Each row is followed by its class. Each block has new classes.
[ 2.53 -0.21 -1.21  1.72 -0.91  1.69 -0.56  0.88 -2.46  1.29 -3.77 -0.98
  0.00  0.05 -0.83 -0.55 -0.80  0.25 -0.06 -0.08  1.81 -2.03  0.23 -0.53
 -0.50 -0.56  1.29 -0.10  2.15 -3.72 -0.20 -0.55  0.36 -2.43 -0.58 -1.55
 -0.23] | H
[ 1.06 -0.26 -0.01 -1.04 -1.06  1.49 -2.21 -1.59 -1.96  0.25 -3.82 -1.90
  0.19  0.13 -1.66 -0.89 -0.01 -0.06  0.31 -0.30 -0.27 -0.78  0.60  0.07
 -0.41 -1.86  0.49 -1.16  1.34 -2.37  0.27 -0.69  0.90 -2.35 -0.84 -0.56
 -1.88] | H
[ 1.21 -0.72 -2.11  0.89 -1.43 -1.08  0.40  1.55 -2.55 -0.63 -2.79 -2.59
  0.21  0.41  0.92  0.78  1.41 -2.47 -0.17 -1.13 -0.15 -1.21 -0.42 -0.28
  0.98  1.11 -3.29 -3.40 -0.41 -1.29 -2.04 -1.33  0.76 -5.60 -1.21 -6.73
  0.29] | U
[ 0.18  0.06 -0.96  1.69 -2.68  0.55 -0.20 -0.15 -2.08 -1.87 -1.89 -1.41
 -0.12  0.02  0.36  0.31 -0.72 -0.32  0.14 -0.53  0.92 -0.72 -0.66  0.73
 -0.40  0.99 -1.58 -1.35 -1.08 -1.01 -2.83 -0.01 -0.89 -2.91 -1.04 -1.36
 -0.04] | C
[ 2.80 -1.07 -2.13  0.92 -1.36  0.60 -0.07  0.64 -2.42 -1.18 -2.38 -2.50
 -0.08 -0.28  0.52  0.22 -0.78 -3.13 -0.23 -0.75 -0.49 -1.13 -0.04 -0.53
 -0.62  0.09 -0.02 -2.16  0.20 -2.25  0.41 -0.10 -0.97 -4.33 -0.72 -2.51
 -0.29] | M
[ 0.12 -0.25 -0.21  1.16  0.12 -0.03  2.06  0.58 -1.35  0.00 -3.68 -1.41
  0.08  0.48  0.40  0.29 -0.67 -1.67  0.21 -1.64 -0.37 -0.59 -1.14  0.46
 -0.87  0.84 -1.26 -2.01 -0.69 -1.51 -0.51 -1.63 -1.25 -3.42 -0.94 -0.77
  0.01] | U
[ 2.48  0.66 -2.07  0.88 -1.21  1.02 -0.22  0.73 -0.64 -0.66 -3.49 -1.33
 -0.43 -0.33 -0.98 -0.02 -0.45  1.38  0.21 -0.13  1.77 -0.46  0.54 -0.23
 -0.50 -0.53  0.89  0.21  0.43 -6.45  0.77  0.60 -0.95 -1.26  0.26 -1.23
 -0.53] | H
[ 2.76 -0.81 -1.11  2.04 -2.04  0.40  1.03  0.84 -2.88 -0.29 -4.53 -2.75
  0.06  0.12  0.03  1.51 -1.01 -0.13 -0.08  0.57  1.58 -2.03 -0.69  0.14
 -1.40 -0.09 -2.18 -3.78  0.82 -4.33 -0.57 -1.17 -0.93 -6.89 -0.89 -1.71
 -1.20] | U
[ 2.95 -0.54 -2.11  2.25 -1.60  1.16  0.97  1.37 -2.36 -0.02 -6.16 -2.54
  0.02  1.48 -0.97  0.82  0.34 -0.66  0.35 -0.53  3.08 -2.11  0.60 -0.42
 -0.50  1.19  0.22 -1.14 -0.02 -4.68 -0.45  0.66 -1.37 -4.74  1.07 -1.61
 -0.44] | H
[ 1.05 -3.51  0.11  1.59 -1.49  0.43 -0.03  0.76  0.46 -1.20 -3.16 -0.11
 -0.30  0.04 -0.25  0.67  0.73  0.15 -0.29 -0.57  1.31 -1.11  0.68  1.24
  0.22  0.77 -1.15 -2.33 -1.46 -1.67  0.09 -1.20 -0.85 -3.23 -0.55 -1.72
 -0.10] | U
[ 1.94 -0.02 -0.07  1.09 -2.06 -0.03  1.31  0.63 -2.18 -1.49 -3.26 -1.14
  0.34  1.62  1.01  1.69 -1.24 -2.65  0.21 -0.34 -1.93 -0.80 -0.66 -0.19
  1.42  0.37 -1.43 -3.99 -1.19 -2.76 -0.53 -1.87 -1.01 -5.62 -1.59 -1.14
 -0.57] | U
